[151 202 117  96 115 153 186 142 120 110]  (18)
[142 178 135 131 117 164 142 134 126 115]  (15)
[132 145 172 135 112 135 101  53 133  84]  (43)
[142 178 125 115 117 164 166 132 126  91]  (62)
common (62) (43): 	[132]
key -> tag
[134] -> z59
[172] -> z645
[135] -> z742
[173] -> z752
[96] -> z276
join (43) 3: 	z742
find: [142 178 135 131 117 164 142 134 126 115]	(15)
common (43) (62): 	[132]
common (15) (43): 	[135]
common (43) (15): 	[135]
find: [151 202 117  96 115 153 186 142 120 110]	(18)

[113 130 114 126 132 104 129 118 104 132 124 128 124 115 133 108 111 132
 122 130 131] : (47)
[109 158 110 103 119 106 113 113 105 118 116 162 113 107 118 105 102 113
 112 114 115] : (57)
[112 155 110 152 156  95 154 115  95 155 141 150 143 126 159 102 123 156
 140 157 157] : (153)
[111 182 103 187 179  83 179 109  84 178 158 173 161 137 187  93 141 119
 157 189 183] : (111)
[109 113 110 103 119 106 113 113 105 118 116 103 113 107 118 105 102 113
 112 114 115] : (158)
[136 150 137 160 147 121 153 142 115 148 134 163 133 125 155 128 124 156
 134 155 153] : (131)
[165  89 185 125  62 216 110 185 165  48  65 186  49  87  63 226  80  52
  75  60 103] : (68)
[130 118 133 129 115 140 123 134 130 113 116 135 112 119 116 140 119 115
 116 117 121] : (26)
[129 154 128 157 154 112 155 134 108 154 140 155 139 127 160 117 123 159
 139 159 157] : (178)
Table of tags by key:
[105] -> z421
[226] -> z530
[225] -> z432
[65] -> z753
[108] -> z281
[227] -> z672
[66] -> z654
join (68) 15: 	z530
find: [109 113 110 103 119 106 113 113 105 118 116 103 113 107 118 105 102 113
 112 114 115]	(158)
find: [136 150 137 160 147 121 153 142 115 148 134 163 133 125 155 128 124 156
 134 155 153]	(131)
find: [165  89 185 125  62 216 110 185 165  48  65 186  49  87  63 226  80  52
  75  60 103]	(68)
find: [129 154 128 157 154 112 155 134 108 154 140 155 139 127 160 117 123 159
 139 159 157]	(178)

[110 116 156 157 134 114 111]  (36)
[135 136 112 129 133 130 143]  (41)
[110 116 130 114 156 155 115]  (16)
[110 134 130 114 156 143 133]  (76)
Table of tags by key:
[110] -> z238
[112] -> z605
[111] -> z955
[115] -> z646
[157] -> z391
[114] -> z711
join (36) 6: 	z955
common (16) (41): 	[130]
find: [135 136 112 129 133 130 143]	(41)
find: [110 116 156 157 134 114 111]	(36)

[125 146 120 146 130 135 169 110 109 133 126 137 130 132 121 134 114 127
 132 115 123 117 129 116  93 134 125 137 129 112  80 109 123 158 122 129
 124 123 126 139 128 133 126 144 127 128 136 135 139 129 128 121 135 123
 138 122] -> (82)
[127 123 116 136 129 127  89 123 150 116 128 127 129  94 134 134 121 134
 128  96 125 127 125 120 134 119 104 125 131 119 203 134 144 125 131 132
 134 136 131  86 114 136 128 135 133 128 116 129 124 127 129 119 143 130
 133 132] -> (53)
[153 118 121 125 137 132  91 125 128 108 127 138 124 115 133 136 142 127
 124 132 132 129 127 143 104 134 114 127 132 142 147 150 152 103 130 128
 127 130 130 149 123 129 131 124 122 124 136 129 130 127 137 128 129 127
 130 153] -> (8)
[137 137 120 124 136 133 163 130 139 106 121 137 125 112 134 128 143 132
 128 152 136 132 137 129 121 119 125 122 126 111 129 140 129 130 132 117
 136 141 125 126 126 125 127 130 123 127 130 129 125 153 135 127 135 125
 118 128] -> (84)
tags:
[110] -> z396
[105] -> z333
[94] -> z360
[104] -> z943
[93] -> z231
join (82) 24: 	z231
find: [125 146 120 146 130 135 169 110 109 133 126 137 130 132 121 134 114 127
 132 115 123 117 129 116  93 134 125 137 129 112  80 109 123 158 122 129
 124 123 126 139 128 133 126 144 127 128 136 135 139 129 128 121 135 123
 138 122]	(82)
find: [153 118 121 125 137 132  91 125 128 108 127 138 124 115 133 136 142 127
 124 132 132 129 127 143 104 134 114 127 132 142 147 150 152 103 130 128
 127 130 130 149 123 129 131 124 122 124 136 129 130 127 137 128 129 127
 130 153]	(8)
find: [137 137 120 124 136 133 163 130 139 106 121 137 125 112 134 128 143 132
 128 152 136 132 137 129 121 119 125 122 126 111 129 140 129 130 132 117
 136 141 125 126 126 125 127 130 123 127 130 129 125 153 135 127 135 125
 118 128]	(84)

[143 143 157 139 180  92  92  76 105] = (37)
[144 143 157 139 142  92 123  76 105] = (74)
[131  99 144  96 131  57  89  42  68] = (113)
[128 156 101 144 105 190 125 183 143] = (144)
[131  99 143  96 131  57  89 212 192] = (2)
key -> tag
[128] -> z224
[132] -> z381
[100] -> z701
[99] -> z214
[131] -> z192
join (113) 0: 	z192
common (2) (74): 	[143]
common (74) (2): 	[143]
find: [128 156 101 144 105 190 125 183 143]	(144)
find: [131  99 143  96 131  57  89 212 192]	(2)
common (113) (74): 	[144]
common (144) (113): 	[144]

